Below are the code and all the weights of a small trained network. Each question names an input and a target symbol and asks about switching units off, where a switched-off unit gives its printed mean instead of its output.

import numpy as np


def w(rows, s, z=0):
    codes = np.array(rows[::2]) - 128.0
    scale = np.full(codes.shape[1], s)
    scale[-1] = z or s
    return codes * scale


def f(y):
    return np.maximum(y, 0)


def softmax(a):
    e = np.exp(a - a.max(-1, keepdims=True))
    return e / e.sum(-1, keepdims=True)


def log_softmax(a):
    a = a - a.max(-1, keepdims=True)
    return a - np.log(np.exp(a).sum(-1, keepdims=True))


def net(x, mask):
    ids = ['ΘΛαβγεημπστω'.index(c) for c in x.split()]
    T = len(ids)
    res = E[ids] + P[:T]
    r = res
    for j in range(2):
        rows = slice(3 * j, 3 * j + 3)
        q, k, v = (r @ M[0][rows].T for M in (Q, K, V))
        z = softmax(np.where(np.tri(T) > 0, q @ k.T / 3**0.5, -1e9)) @ v
        o = O[0][rows]
        res = res + np.where(mask[j], z, o[:, -1]) @ o[:, :-1]
    y = f(res @ A[0][:, :-1].T + A[0][:, -1])
    res = res + np.where(mask[2:14], y, B[0][:, -1]) @ B[0][:, :-1]
    return log_softmax(res[-1] @ U[:, :-1].T + U[:, -1])


Q, K, V, O, A, B = {}, {}, {}, {}, {}, {}
E = w([
[149,21,135],'Θ',
[133,125,80],'Λ',
[101,121,83],'α',
[104,127,90],'β',
[153,191,161],'γ',
[133,252,46],'ε',
[186,132,102],'η',
[161,199,163],'μ',
[71,115,103],'π',
[116,114,84],'σ',
[124,89,216],'τ',
[133,124,87],'ω',
],0.017)
P = w([
[203,1,36],'0',
[74,107,77],'1',
[75,121,71],'2',
[74,126,80],'3',
[71,122,78],'4',
[79,127,69],'5',
[88,124,66],'6',
[107,117,58],'7',
[105,113,65],'8',
[127,110,53],'9',
],0.0083)
Q[0] = w([
[141,26,78],'h1',
[109,66,128],'h1',
[168,159,249],'h1',
[88,70,47],'h2',
[156,171,32],'h2',
[173,105,89],'h2',
],0.014)
K[0] = w([
[182,10,116],'h1',
[142,32,195],'h1',
[122,178,237],'h1',
[214,16,77],'h2',
[224,235,28],'h2',
[177,37,185],'h2',
],0.013)
V[0] = w([
[188,148,143],'h1',
[117,130,146],'h1',
[88,150,173],'h1',
[40,100,142],'h2',
[5,89,160],'h2',
[100,101,179],'h2',
],0.013)
O[0] = w([
[79,173,157,75],'h1',
[118,111,120,83],'h1',
[109,88,97,2],'h1',
[249,152,118,73],'h2',
[222,128,100,21],'h2',
[168,144,129,5],'h2',
],0.016,0.0054)
A[0] = w([
[118,100,177,25],'n1',
[187,147,198,120],'n2',
[127,104,99,1],'n3',
[91,112,233,147],'n4',
[62,172,62,21],'n5',
[64,101,79,174],'n6',
[111,193,249,52],'n7',
[151,78,51,90],'n8',
[84,106,46,140],'n9',
[138,127,71,28],'n10',
[187,121,56,136],'n11',
[122,237,118,133],'n12',
],0.012)
B[0] = w([
[35,140,179,129],'n1',
[107,226,120,143],'n2',
[11,81,30,128],'n3',
[130,165,102,191],'n4',
[77,68,141,196],'n5',
[187,136,176,253],'n6',
[190,101,26,146],'n7',
[12,166,78,152],'n8',
[201,130,158,211],'n9',
[20,214,31,129],'n10',
[140,66,168,173],'n11',
[99,109,36,163],'n12',
],0.012,0.018)
U = w([
[143,119,185,2],'Θ',
[151,135,134,147],'Λ',
[154,98,123,83],'α',
[147,115,171,31],'β',
[115,116,197,9],'γ',
[43,84,120,79],'ε',
[104,225,183,195],'η',
[86,244,62,249],'μ',
[100,186,169,146],'π',
[133,165,147,121],'σ',
[173,17,96,123],'τ',
[198,180,144,165],'ω',
],0.011,0.0044)

Each question gives the input, a string of symbols that net reads in full, and the target symbol t.
The units are the heads (3 rows each of Q, K, V and O) and the neurons (one row each of A and B). Each row of codes is followed by its name. A weight is (code - 128) times the scale printed after its matrix; where a second scale follows, it is the last column's (O, A, B and U).
mask holds one flag per unit, heads first, then neurons. A switched-off unit (its flag False) gives its mean, the last column of its rows in O or B, instead of its output. The means were averaged over made-up inputs and are rounded, as every weight is.
A unit's drop is (log p(t) with every unit on - log p(t) with that unit switched off) / (log p(t) with every unit on - log p(t) with every unit switched off).
The circuit of an input: a set's keep is (log p(t) with only the set's units on - log p(t) with every unit switched off) / (log p(t) with every unit on - log p(t) with every unit switched off). Starting from the 12 units with the biggest drops (on a tie, the unit counted first), units are removed one at a time, each time the one whose removal leaves the highest keep (on an exact tie, the one counted first), for as long as the keep stays at least 0.8.
circuit, biggest first: the units of the circuit, biggest drop first
top k neurons: the k neurons with the biggest drops, biggest first
heads that matter: for each layer, one digit per head in row order, 1 if its drop is at least 0.15 and else 0, layers parted by /
input π Θ Θ α π Λ, target τ: heads that matter => 01
input ε Λ π π π μ Λ ω Θ β, target γ: circuit, biggest first => [h2, n6, n9]
input ε α γ τ π Λ π, target γ: top 3 neurons => [n6, n5, n9]
input Θ μ ω, target μ: circuit, biggest first => [h1, n6, n11, h2]
input ε η γ Θ σ ε, target ε: circuit, biggest first => [h2]
input π α ω Θ Θ β, target τ: circuit, biggest first => [n11, h2]
input Θ β γ π ω ε Θ π σ, target μ: circuit, biggest first => [h1, n6, n11]
input Θ β α, target μ: circuit, biggest first => [h1, h2, n11, n6]
input ε Λ ε τ ω μ γ, target μ: heads that matter => 00
input ε ε α, target γ: circuit, biggest first => [n6, h2, n9]
input π π β σ Θ ε ω ω ω π, target τ: heads that matter => 11
input ω Θ τ, target ω: heads that matter => 01
input Θ μ Λ, target μ: heads that matter => 11
input Θ μ α Θ γ ε π σ ε, target ε: circuit, biggest first => [n5, h2]
input ε σ Λ, target γ: circuit, biggest first => [n6, h2, n9]
input ε π Θ π Λ β ω ω, target γ: circuit, biggest first => [h2, n6, n9]
input π π α Λ γ Λ, target τ: circuit, biggest first => [h2, n11]
input η ε ω μ, target μ: top 3 neurons => [n4, n11, n7]
input η π μ τ α, target ε: top 2 neurons => [n5, n7]
input η α β, target ε: top 3 neurons => [n5, n7, n12]
input ε α π ε τ α Λ β, target γ: top neuron => [n6]
input Θ ε ε η μ, target μ: top neuron => [n4]
